Each row is followed by its class.
[  57   32   59  -15  359  347 -562  -99  122  290  119 -329  163  150
  112  167  191 -102   14  292   18  -91  -45  -19   17  135   62  264
   -4  -39   18  270  139 -243 -238 -257  211] : <16>
[-182 -152  -98  -39   49   63   99  143 -211  122  -64   -8  256 -166
 -105  232  -59   94 -137    8 -144 -128  -88 -147  142  -48   98  121
  175 -118 -178 -222  213 -148 -162  121 -226] : <176>
[-154  167  -98  -28  108 -340 -194  -24  212 -142   86  284   73  113
 -298    6 -116  353 -247  -26  -90 -167  140   63   85  123 -190   75
 -297 -125   94   38 -166 -199  109  133  157] : <134>
[ -97  270 -329   75 -102 -899    2 -191  144 -191  453 -159   30   23
 -628  181 -227  281  -41 -154 -342  -74 -137  494   57  -68   23  222
 -390   18   34 -375  544  138  192 -126  203] : <165>
[-265   82  -33  149  -27 -170 -276 -249    6   27  277  -14  -79  -35
 -171  -76  -21   10 -145  130 -182   84 -145  -57 -180  107 -111   -5
 -294 -287 -197  106   73  -44 -273 -166  214] : <16>
[-356  -97  -73 -225  104   76   -1  -44   41  -76  -34  138   78  -37
  285   50   80  144 -378 -283 -245 -237 -137 -407  -47  -58   -5 -168
  -35 -199 -181  307 -172 -358 -252  131 -161] : <189>
[ -76  135  -36  246 -289 -251  152  370  118 -188   79 -109   99   94
 -640  153   -6 -396  245  -90  456  -74 -162  343   23   43    9  136
 -294 -192  176 -348  203  299    5    6  293] : <43>
[ 287  285  226  -23   76 -559   -6 -385 -106  217  140 -401   91  105
 -727  252  162 -129  113  -23 -418 -324  722  429 -382  651   85  135
  -22  151  759 -396  576  -96  234   84  -14] : <16>
[-152 -412 -153 -162 -270 -256  417  158  -14 -254  -26  -89  229 -300
 -415  213 -117  337 -346  -81  301 -110 -167 -234  -15   54   -3 -140
   28 -168 -166   92 -100  232  -88 -129 -207] : <95>
[  92 -224  -22  -14   -3   -3 -134   74  -13   87   33  -51  232 -190
 -295  143  -60  159  -45  144  -98 -155 -116   -5  -44  108  134  109
  165  -82   -7 -181   63 -158   54    2 -156] : <16>
[-195 -199  -68   11 -257  -41   39  101 -156   26   61  168  150  -73
 -251  -76  -31  256 -307    3  199 -397  131 -261   13  169   67   15
   -4  -37 -124  223 -154  -58 -251 -214  -22] : <11>
[ -78 -140 -134  -39   -5  -97  105  158   16 -235  226 -521 -148  -31
  280  -36  481  127  185   11    6 -187 -480 -141   32  123   95 -438
 -359 -162 -214  154   34  -54 -145   50  -46] : <189>
[  80  178   33  135  246  203 -524  135  103  270  321  -84  -14  -39
  -57   31 -394  -86  352  184 -265 -501  -25  442 -472 -151  234  360
 -280  325   34 -121  -72  -61   94  345 -208] : <43>
[-580  100  163   38 -127 -295   50  521    5  302  217  -80  -33  -47
 -508  -82  -87  -82 -180  263  -22  315   18   39 -231   25 -351  296
 -181 -238 -359 -561  200  -83 -122 -337  -58] : <176>
[-372   50   33 -150  165  153 -203  160   23   28  151  144  -27  -60
  473   33   43  105 -383  -81 -280 -308 -118 -246 -186   63   77  -53
  -73 -127 -148  230 -199 -530 -260   75 -121] : <165>
[-233 -204   55   92  115  -56 -225  177  118   63  128 -196  238 -182
 -182  171  -29  105   -7  162 -103   60  -35  -76   14  138   -4   57
  -40 -268 -103 -192    6  -72   37  -16 -226] : <134>
[ -14  321  -34   36 -103 -346   76  -18   60  100  201  132   29  152
 -323   31  -19  -64  -55   68 -194  -82  327  201   32   94    5   87
 -189   44  242  -81  303 -102  142 -116  318] : <11>
[-275  149  198   39 -132 -387 -515  -92 -226  124  -69  575  221   42
 -203   31 -429  291 -347  300 -381  410  209 -202  167  300 -186 -112
   61  -59   69 -163  178  -53   72 -278 -101] : <11>
[-127   23  -71 -175   55   -4 -107  104 -199  199 -116  182   51  177
 -206   88  -12  110 -248   11   95  -24  213  -93  -36   -9   57  215
  248  142 -182  285 -149  -60 -132 -119  138] : <165>
[-699 -317 -151   54 -713 -352  555  210 -263  -27   32   83  263  -48
 -361  151 -249 -185 -173 -419   62 -534 -204 -305  -71 -174  264 -118
 -237 -128 -273   30  -19  129 -610   11 -439] : <95>
[-157 -126  -29 -169  297  190 -244  -39  -26  168  127  -68  -54  -96
  375  -27  109  -37 -286  -98   55 -115 -343 -237 -228  -11  -87 -128
   -6 -247 -125  366  -92 -311 -239  -81  -94] : <42>
[   8 -251 -294  -74  -42  -51  120 -742  397  265 -150  -27  -31  276
    5  -98   -1   18 -190 -310   96 -134   37 -351  238  -91    6  209
 -142 -130 -109  850  -64 -152 -341 -692  325] : <95>
[-176   -7  145  107  115  -22 -392   61   26  235  -13   51  144  -77
 -111  126 -119   15 -107  198 -162  -69   35   34  -36   40  -14   35
  -35 -143 -170  -90 -237 -202   71   46 -160] : <189>
[-364  173  -80  281  -84 -377  -15 -202   51 -111  -22  325   97  -25
 -295  212  -68 -122  113  -86 -170   25  -33  196  -42   34   96  -92
 -264 -280   86 -124  155  -27  165  122   98] : <95>
[-109 -183  -63 -143  136   70  289  181 -271   50  -23   32  235 -278
  141   31  294   65 -127  158  179 -302  126  -26 -157 -125  244   13
   36  107   13  312 -105 -209 -307  -20 -123] : <18>
[ 131   55  -15   10  142 -263  -64 -353  221   35   33 -162  171   45
 -755   84   11  319  -33  159 -239    4  263  138   40   43 -122  202
 -200  127   22  -25  235 -102   24 -218  237] : <43>
[-196 -242 -204 -208  171  157 -189  167 -192 -165  -18  -32  -83 -517
  242   38  -35  417 -415   71 -183 -395 -290 -274  -29  265   62   68
   -1 -145 -274  458  -27 -371 -373 -122   57] : <134>
[-236  -64   59  171 -105  -47 -175  225   56  153    4   67  246  -86
 -192  225 -171  123 -270  237   -9  243 -111   -5  -46   22   73   91
   87 -229 -267 -175 -320 -222   12   14 -223] : <134>
[-273  -90 -139  155 -471 -513 -468  279   50  -79  362  -55  -84 -176
 -418 -272 -131   58  123 -111  312 -452 -458   17   49  395 -216  349
 -297 -528  -58 -579  253  238   29 -184  338] : <189>
[ -69  189 -124 -161 -101   16  147  243 -255 -206 -135  198  -86   71
   15   81   44  -28  -13 -106 -183 -244 -112   55   23    4  157  134
   56  141  -54   54  -63  -86 -116  241  104] : <189>
[-102 -267   54   83   22 -161 -149  105   95   92   73 -197  211 -283
 -216  126 -122  -68   45  166 -127   34 -132    0  -63  144  102   86
  -31 -221   33 -182  120  -51  -76 -166 -181] : <16>
[-189   72   52 -120   99   12 -307  267 -164    4  139  138 -155  -29
  414  -59   -7   -3  -59   17 -169 -239 -225  -66  -91  -39   43 -141
 -100   -2  -10   68  -96 -242 -128  107  -36] : <23>
[-237  -53   95 -107 -282 -320   85 -558  -28 -249   75 -402  396 -296
 -763  309  159  -39 -190 -228 -190 -500  217  388  -86  435   -5   36
 -148 -292  -45   -4  292  158 -524 -117  228] : <134>
[-225  157  -93  -80 -151 -739 -394 -187   96  -69   92   91  177 -216
 -394  114 -441  303 -180  -19 -249 -167  -46  522  -68  291  -44   84
 -307 -124  162 -270  261   88   69   44   27] : <43>
[-180 -139  190   88    6  -16 -210  352    3  103  164 -378  155 -150
 -451  263 -120 -217   33  207 -141   65  -44  -47  -93  130  -57   44
   -9 -235 -132 -390   63   80   39   29 -264] : <213>
[-122   76 -108  -99  154 -184 -128  -53  197  -42   59  138    1  -41
 -144  -23 -193  158  -90   -6 -234  129  107   38  -55 -117 -104  131
 -132   94  178   99  209 -132   65  -75  102] : <23>
[ -37 -185   -9   70   31  153  169  199  -53 -115  180  -31  117  -34
  -86   50   86  -83   26   49   -8    7   12 -192 -111  -27   88   -3
   68   47   95   48  -95  -14 -139   22 -157] : <176>
[-192  -24  -75  129   50 -294 -209 -197   66  -52   22  126   -8 -225
 -133 -115 -103  163  -13  -19  -62 -107 -100  140 -143   53  -51   43
 -313 -116  -88  124  126  -78  -56 -272   17] : <122>
[ -51   56   -6   69  -78 -369  -14 -180   72   79  170   68   39   10
  -71  -30  -95   83  -53   75 -137  -10    1  136  -47  126  -18   24
 -135  -10   66  -92  178  -55  117 -167   43] : <122>
[-268 -117 -131    7  366  173 -198  168   21  170 -139   90  103 -229
 -210   75  -45  201 -291  171 -262  171   30  -43   32  -74  -55  120
  106  -50 -300  101   -6 -419 -171  -40  -36] : <11>
[ -51 -120  103    6   74  -39  186  149 -362  220   56  -61   54   21
    7  -44  169 -146  -77   12  136 -405  165  -76 -121   60  183   17
  -13  -56 -145  109 -168  -24 -439 -176 -114] : <18>
[-397  -52  -60 -128  -50 -161 -165  339  212  -21  152   65   50   55
 -285 -189 -174  519 -267  -26  217 -338 -295   35 -154  254 -338  130
 -220  -42 -292 -366   40 -160   16  105 -178] : <122>
[-227  -24  -71 -120  145   68 -138   70   54 -100   52 -142 -143  -43
  110   50   30   69 -128 -123 -195   37 -163 -149 -124 -157  -35 -142
 -120  -72 -150  215 -171 -173 -109  141 -127] : <23>
[-747 -147   12  -88  282  370 -437 -148  198  -26   27 -181  194   35
   21   84  373  100  -98 -241 -118 -118  181 -543 -141 -177 -107  -87
  -55  -12 -138  465  -92 -348 -162   63 -130] : <176>
[-186  123   13   84   24 -383 -207  -40   60  -18  107  -21   34    9
 -295   -2  -31  117  -97  156  -77  108   70  109  -24  105 -113   34
 -252  -69   -6  -44  170   -7  -62 -236  113] : <213>
[-194  305 -203  329  461    2 -367   76  122 -401  -58 -403 -281  -57
 -787   35  125  623   57  150 -251  573  195  112  -22  105 -496  104
 -314  264   79 -279  667  -25  305   19 -134] : <95>
[  -5 -215   69 -119 -188  203  -52  310  -18  -32   17 -267  269 -263
 -792  105   58  289 -525  217  271   76  278 -201 -121  344 -254  140
  292 -176  -70   50  -41  -34  -94 -265   -8] : <42>
[  67 -546 -256 -340  -19  621 -136  276  245  -48 -175    1    7 -352
  747 -216   52  623  188   -4  263 -430 -611 -649 -189 -225  278  -42
  170  265 -207  419 -279 -341  144  231 -334] : <95>
[-106 -124  -81  -85  231 -119 -256  -17  -44  149 -116 -444   41 -334
 -296  310   57   88 -120  167 -203  149 -121  273  -85   34   79  360
   -6 -223 -316   59 -158 -180 -122 -227 -258] : <165>
[-157  -42 -140 -115 -292   69   -6  244  -53 -149  121  -67  -77 -174
  -82   34  -87   61 -197 -123 -187 -260 -266 -127  -83  -81   72  -74
   35   33 -236   77 -128 -189 -138  166   84] : <176>
[ -75  300  -65    9 -313 -428 -263  323   71  158  101  363  -49 -102
 -128  -69 -413  334 -135  276 -100  133 -122  558 -431  197  165  115
 -199 -294 -319 -281 -270  -63  242   67 -166] : <165>
[-157 -152 -235 -133  158  -75 -138 -182  163  -74  -36 -306 -151 -197
  -51  -90  249  370 -316   26   73  284 -286  -80  -70   44 -226  -93
  -97 -104 -343  473  103 -221 -152 -428  215] : <122>
[-624  199   -5 -152  351  -63  336  458 -219  212   45 -315  168  267
 -181  356   93 -140 -307 -188 -150  104  358 -149 -195 -501    1  213
   82  311 -129 -232  -22  -52 -392  566 -385] : <16>
[  -4  -56   99    8 -226 -125 -219   36   60   75    0  -30  309  -94
 -527  231  -63  -48  -35  299  -40  324  -29  116  -26  113    8  -47
   93 -171   -3 -129   36   38  108  -94  120] : <43>
[-544 -216 -140 -235   88 -158 -288  119   38 -152  311 -415 -182 -245
  391  105  -81  -26  -53 -287 -279 -202 -521 -365  -81   64  -59 -264
 -272 -344 -244  190   41   36 -117  192 -143] : <134>
[-184 -229  -33 -160  239    5  -94   -9  159   16  169 -247   -1 -163
  298  -79  -85  140  -77  -99 -214 -186 -236 -302  -73  -19  -37  -94
 -218 -127 -136  226  -25 -127 -229  -53 -272] : <42>
[-180  -51   48  -72  -63 -113 -203  237  -14   10   68  -19  264 -204
 -274  231  -88   77 -213   48  250 -231   70   13 -174  170   64  270
   36 -140   56  -44  -59   -9   -2  -78  -35] : <165>
[ -26 -241   54  -76  100  223   12  187   29   91   57  -98   71 -188
 -153  -35   20  180  -84  284 -334  220  -86 -276  -13   27  -84  -42
  154 -111 -260  -51  -61 -240   14  -41 -216] : <42>
[ -21   91  -58   64   26 -339    6 -247  171   36   -2   47   81  -75
 -323   72 -127  139 -122   38 -214 -194  212   68  129   32    0  163
 -180   65   44   85  165 -148   90 -195  298] : <189>
[ -73  116  122  229 -547 -445 -215   67   72 -100  266  315  317 -364
 -254  -42 -149  177  -59  566  269   53 -416  729  -91  435 -104   45
 -258 -414   39 -649   55   22  109  -41  114] : <134>
[-149  118   91  122 -367 -419 -159 -402 -140  109  -70  104   21 -226
 -824  168   40   88 -349  197   44  200  149  307  -80  -32 -203   70
  -28 -266 -292  -37 -335  -54  238 -266  145] : <165>
[-430  100 -117  158  306  180 -424   13   97  -35  141 -280   -7   79
 -394 -198  187  -94  246 -160 -239 -223  242 -150  300 -230 -442   34
 -453   34   69 -111  567  -79 -161  231   86] : <18>
[-247  -89 -159 -195   36   62  308 -211  -17 -101 -111   83  -72  -10
  162  156   27  209 -339 -295 -335 -382   31 -284   -9   13  150  -60
  103   92 -116  343 -223 -318 -140  218  -84] : <95>
[ -52   51  101  137   61  112 -363  216   39  160   83  -20  -12   17
 -122  108  -79 -279  129  142 -196  -21   24   73  -17   74   46  -10
   15   22  113 -106 -129 -186  218  163  -25] : <11>
[-487 -217  -60 -165  -66  331 -273   46 -103   67  195  188  291   -9
  155 -116  182  238 -418   27  -25 -662    1 -432 -184   45  146  101
  -80 -125 -333  579 -299 -409 -790 -127  -40] : <213>
[-263 -120  -10  -20   95  -72 -314  453   37  153  226 -317  -38 -248
  -86   49 -113  -75   22  247  -91   33 -228   55 -290  -56    7   60
 -130  -75 -224 -103  -99  -57  -48   86 -171] : <213>
[-263 -234 -207 -217  122  130   22  -37  -30 -140  -32  -54   27 -245
   34  148  106  185 -400 -149  -98 -149 -335 -181  -14 -107  -61 -212
  -54 -239 -200  355 -111 -371 -254  118 -171] : <23>
[ -93 -125   43  -73  -31    8  -58  378   20   33   46  273  335    1
   19  129  -35   25 -323    2  455 -290   -5 -100 -130  123  109  125
  111 -165   93  143 -284 -125  -81 -138  -41] : <122>
[ -97 -112 -153 -360  -94 -156  186  -57  -26 -159   90 -123   50 -308
    2  174   61  140 -225 -104 -201 -323 -272  -16 -174 -110  121  -15
 -111 -106  -43  206  -95 -257 -156  161  -35] : <23>
[  20  186  -64   28  -47 -318 -248 -160   91   10  150   54    6  147
 -116  -33  -62  211  -52  109 -257   34 -110  200  140   71   -9 -170
 -248  -80 -107  -14  171  -38  -47 -117  259] : <43>
[-367  -70   11  145 -192  199  329  -79 -436  -31 -286  435   72  -44
  -19  284  167 -253 -383   53   76  375  -52  -14 -171 -434  164 -270
  135 -136 -303  528 -880 -232 -171   12 -583] : <176>
[-212 -244   73  114 -171 -161 -104  180   -8   75   88  -13  201 -294
 -494  179 -310  177 -195  154 -228  -30 -140   44 -205  262  -30  -61
   46 -244 -162 -461  -63  -80   39  152 -428] : <95>
[-430 -186   32   -4  156 -284 -307   59  253   68  154 -285  377 -139
 -126  293 -274   39  -95 -122 -137 -157 -111   40  -90  149   97  202
 -115 -290   26 -328   80   22 -111   89 -407] : <16>
[ -23  -57   -1   66  253 -256 -131 -256  270  -19   35  117  190  -70
   10 -102  -88  287 -125  -22 -116 -122  160   72   51  145  -85  -12
 -261  -98  114   83  158 -137 -102 -254  -45] : <122>
[-391 -258 -205 -583  185 -182  141  256  -92  -60  -36 -360  161 -239
 -182  178   40  205 -505 -114 -104 -219 -396 -190  143  -28 -280 -109
 -202 -250 -357  162  178 -240 -492   -6 -159] : <18>
[-208  151  -34   28 -302 -497 -118  132 -103   38   62   11  334 -281
 -605  444 -183  185 -290  212 -364  -12  -12  542 -158   43  276   19
    6 -143 -249 -321 -140 -218   86  220 -118] : <165>
[-317   98 -156  -76  114  176   93  -22  -94 -136   85   82  -73 -133
   98   98  133   59 -402  -58 -302   -7    7 -148 -155 -180  -12 -102
  -68  -45 -168  415 -135 -374 -272   99    8] : <176>
[-268   63   12  157 -245  -69  -98    1  -31  133  110  -42  -62 -152
 -222   20 -100 -248  -98   93 -136  111   31  -28  -23   16   13  180
   12 -126 -179  -21   -6   -8 -126 -170  317] : <11>
[-177    8  154  -38  162 -216 -133  -61   34   42  -47  -20  248  123
   51  184   45   49  -94  -58   11  -31  306 -125  -20  167  132   30
   64  -67   95   48 -256   27 -126    7  -17] : <176>
[-246  145 -123  196  352 -600 -199  -52  354 -147  144  -85  -70  276
 -386   47 -223  -41  469 -294 -203  -23  -10  100   83  -71 -121   92
 -462  159  302 -336  447  233  246  147  163] : <95>
[-236  -64  219  165 -107  292 -229  582 -141   69  101 -130   82   -3
 -191   20  -71 -172  -84  166  -13  -82 -138 -124  -50   52  -73   65
   39 -118 -365 -339 -267   -5 -357  119 -209] : <189>
[ -78  224 -305 -316 -108 -300  428 -509   20   33  163 -281  -35  295
   11  289  284 -305   -8 -379 -183 -215 -390  120  -79 -144  273   81
 -258 -220 -239  371  145  -64 -349  -14  423] : <11>
[-279   -7 -140  -42  -18 -164    1   97  -19 -171  -19 -202 -125 -223
 -374   47    2  293 -177 -199  -33 -555  -25  -13  140   78    0  215
  -25  149 -189  -50  328 -173 -128 -120  448] : <23>
[-166 -281  -94 -103  116   99  -41  -10  190   31  -73 -180  129   15
 -223  136  -38  242 -194   47  -40  -10   43 -316  -17    6   69  -27
   10   50 -203  412 -404 -140 -122   96  -56] : <43>
[ -82  -72  156 -160  176  125  -50   46  -96    1  -42   19   70  -81
  250  160  -74   62 -383  -47 -245 -163   -5 -262   10  145   23 -149
   36 -151   -3  164    0 -301 -320 -128 -210] : <23>
